Below is a small trained network, with its code and all its weights. Each question gives an input and a class and asks what happens when units are switched off, that is, made to give their printed mean instead of their output.

import numpy as np


def w(rows, s, z=0):
    codes = np.array(rows[::2]) - 128.0
    scale = np.full(codes.shape[1], s)
    scale[-1] = z or s
    return codes * scale


def norm(h):
    return h / np.sqrt((h * h).mean(-1, keepdims=True) + 1e-5)


def f(y):
    return np.maximum(y, 0)


def log_softmax(a):
    a = a - a.max(-1, keepdims=True)
    return a - np.log(np.exp(a).sum(-1, keepdims=True))


def net(x, mask):
    res = np.array(x, float).reshape(1, 2) / 4 @ E
    u = 0
    for l in range(3):
        y = f(norm(res) @ A[l][:, :-1].T + A[l][:, -1])
        res = res + np.where(mask[u : u + 11], y, B[l][:, -1]) @ B[l][:, :-1]
        u += 11
    return log_softmax(norm(res)[-1] @ U[:, :-1].T + U[:, -1])


A, B = {}, {}
E = w([
[255,47,146,220,62,120],'x0',
[177,122,174,237,181,244],'x1',
],0.0064)
A[0] = w([
[133,1,167,168,38,164,1],'0.n1',
[127,86,207,171,194,144,89],'0.n2',
[176,232,139,165,180,172,112],'0.n3',
[159,127,187,170,129,138,89],'0.n4',
[98,127,153,137,159,155,169],'0.n5',
[141,103,150,167,174,205,108],'0.n6',
[156,148,152,131,73,78,162],'0.n7',
[88,145,144,126,218,153,42],'0.n8',
[107,141,140,48,200,156,48],'0.n9',
[167,150,195,140,166,146,23],'0.n10',
[110,133,108,101,98,57,61],'0.n11',
],0.011,0.0035)
B[0] = w([
[2,101,241,178,86,96,247],'0.n1',
[123,180,211,20,152,187,224],'0.n2',
[184,200,143,69,93,138,232],'0.n3',
[88,108,89,160,165,107,209],'0.n4',
[52,159,113,119,219,95,193],'0.n5',
[246,127,106,35,138,106,255],'0.n6',
[153,119,126,129,51,83,196],'0.n7',
[95,49,140,155,118,48,210],'0.n8',
[29,85,132,177,136,152,222],'0.n9',
[146,101,163,85,169,134,179],'0.n10',
[188,161,114,68,161,172,209],'0.n11',
],0.0072,0.0068)
A[1] = w([
[254,169,66,147,139,109,21],'1.n1',
[151,180,133,153,167,244,6],'1.n2',
[193,105,153,80,126,160,204],'1.n3',
[95,150,120,163,214,211,208],'1.n4',
[194,146,143,110,126,163,96],'1.n5',
[182,93,152,161,168,228,119],'1.n6',
[187,154,87,79,137,186,194],'1.n7',
[61,130,37,71,119,99,221],'1.n8',
[126,124,135,80,191,86,184],'1.n9',
[142,42,105,116,218,192,137],'1.n10',
[103,188,20,149,62,95,56],'1.n11',
],0.0082,0.0019)
B[1] = w([
[191,71,123,223,169,164,146],'1.n1',
[119,81,88,82,165,155,150],'1.n2',
[46,112,28,172,125,18,215],'1.n3',
[85,84,14,129,239,67,181],'1.n4',
[170,65,44,158,118,96,173],'1.n5',
[55,201,45,78,114,158,168],'1.n6',
[176,253,66,109,91,98,190],'1.n7',
[129,232,108,222,87,254,254],'1.n8',
[240,110,95,225,87,165,237],'1.n9',
[146,198,50,127,157,98,165],'1.n10',
[243,148,143,149,183,208,159],'1.n11',
],0.005,0.0063)
A[2] = w([
[56,167,130,48,193,181,51],'2.n1',
[181,44,175,134,102,113,13],'2.n2',
[181,191,131,112,187,154,110],'2.n3',
[162,118,130,2,173,205,32],'2.n4',
[148,129,191,130,143,115,125],'2.n5',
[211,184,149,98,119,44,96],'2.n6',
[161,23,232,146,100,89,96],'2.n7',
[178,155,138,105,240,94,151],'2.n8',
[187,154,105,159,205,158,47],'2.n9',
[220,136,130,52,173,127,5],'2.n10',
[129,90,193,157,114,56,56],'2.n11',
],0.0097,0.002)
B[2] = w([
[215,68,136,202,147,57,245],'2.n1',
[167,179,134,117,149,98,195],'2.n2',
[102,31,218,27,126,81,228],'2.n3',
[114,41,188,75,84,166,216],'2.n4',
[177,167,32,127,178,87,167],'2.n5',
[94,80,173,247,187,159,224],'2.n6',
[96,249,232,107,95,36,254],'2.n7',
[65,123,118,63,3,151,225],'2.n8',
[75,84,183,79,133,101,192],'2.n9',
[83,19,84,167,165,111,222],'2.n10',
[111,227,150,180,60,98,209],'2.n11',
],0.0066,0.0071)
U = w([
[170,119,180,181,139,229,49],'0',
[173,159,152,142,171,156,15],'1',
[195,163,154,131,173,153,2],'2',
[166,238,78,43,61,197,166],'3',
[254,70,41,211,78,95,127],'4',
[11,161,45,200,241,122,157],'5',
[92,8,175,46,144,88,172],'6',
[160,236,228,168,54,18,171],'7',
],0.014,0.0091)

Each question gives the input, the list of numbers given to net, and the class t.
The units are the neurons (one row each of A and B). Each row of codes is followed by its name. A weight is (code - 128) times the scale printed after its matrix; where a second scale follows, it is the last column's (A, B and U).
mask holds one flag per neuron, layer by layer. A switched-off neuron (its flag False) gives its mean, the last column of its row in B, instead of its output. The means were averaged over made-up inputs and are rounded, as every weight is.
A unit's drop is (log p(t) with every unit on - log p(t) with that unit switched off) / (log p(t) with every unit on - log p(t) with every unit switched off).
most important unit: the unit with the biggest drop
top k neurons: the k neurons with the biggest drops, biggest first
k most important neurons of layer l: the k neurons of layer l with the biggest drops, biggest first
drop when u is switched off: that unit's drop, to one decimal
input [4,-7], class 4: top 3 neurons => (0.n11 0.n1 0.n8)
input [-5,-6], class 3: most important unit => 1.n8
input [-8,-8], class 5: 3 most important neurons of layer 2 => (2.n7 2.n8 2.n1)
input [-2,-6], class 3: top 2 neurons => (1.n8 0.n6)
input [0,-2], class 4: top 2 neurons => (0.n1 0.n11)
input [-2,-7], class 3: top 3 neurons => (1.n8 0.n6 2.n7)
input [-4,-8], class 3: top 4 neurons => (1.n8 0.n1 0.n6 2.n7)
input [0,-4], class 4: top 2 neurons => (0.n1 2.n7)
input [2,-8], class 4: top 2 neurons => (0.n1 2.n7)
input [3,-5], class 4: top 2 neurons => (0.n11 0.n1)
input [-7,-6], class 5: 3 most important neurons of layer 0 => (0.n6 0.n9 0.n3)
input [0,-5], class 4: top 3 neurons => (0.n1 2.n7 0.n9)
input [0,-6], class 4: 3 most important neurons of layer 0 => (0.n1 0.n9 0.n11)
input [-6,-8], class 3: 2 most important neurons of layer 0 => (0.n1 0.n11)
input [-2,1], class 5: most important unit => 0.n9
input [-8,-6], class 5: 2 most important neurons of layer 0 => (0.n6 0.n9)
input [1,-6], class 4: drop when 2.n7 is switched off => 0.1
input [-1,-3], class 3: drop when 0.n6 is switched off => 0.8
input [-2,2], class 6: drop when 0.n1 is switched off => 0.2
input [-5,-7], class 3: most important neuron of layer 0 => (0.n1)
input [-1,-1], class 5: drop when 0.n6 is switched off => 0.2
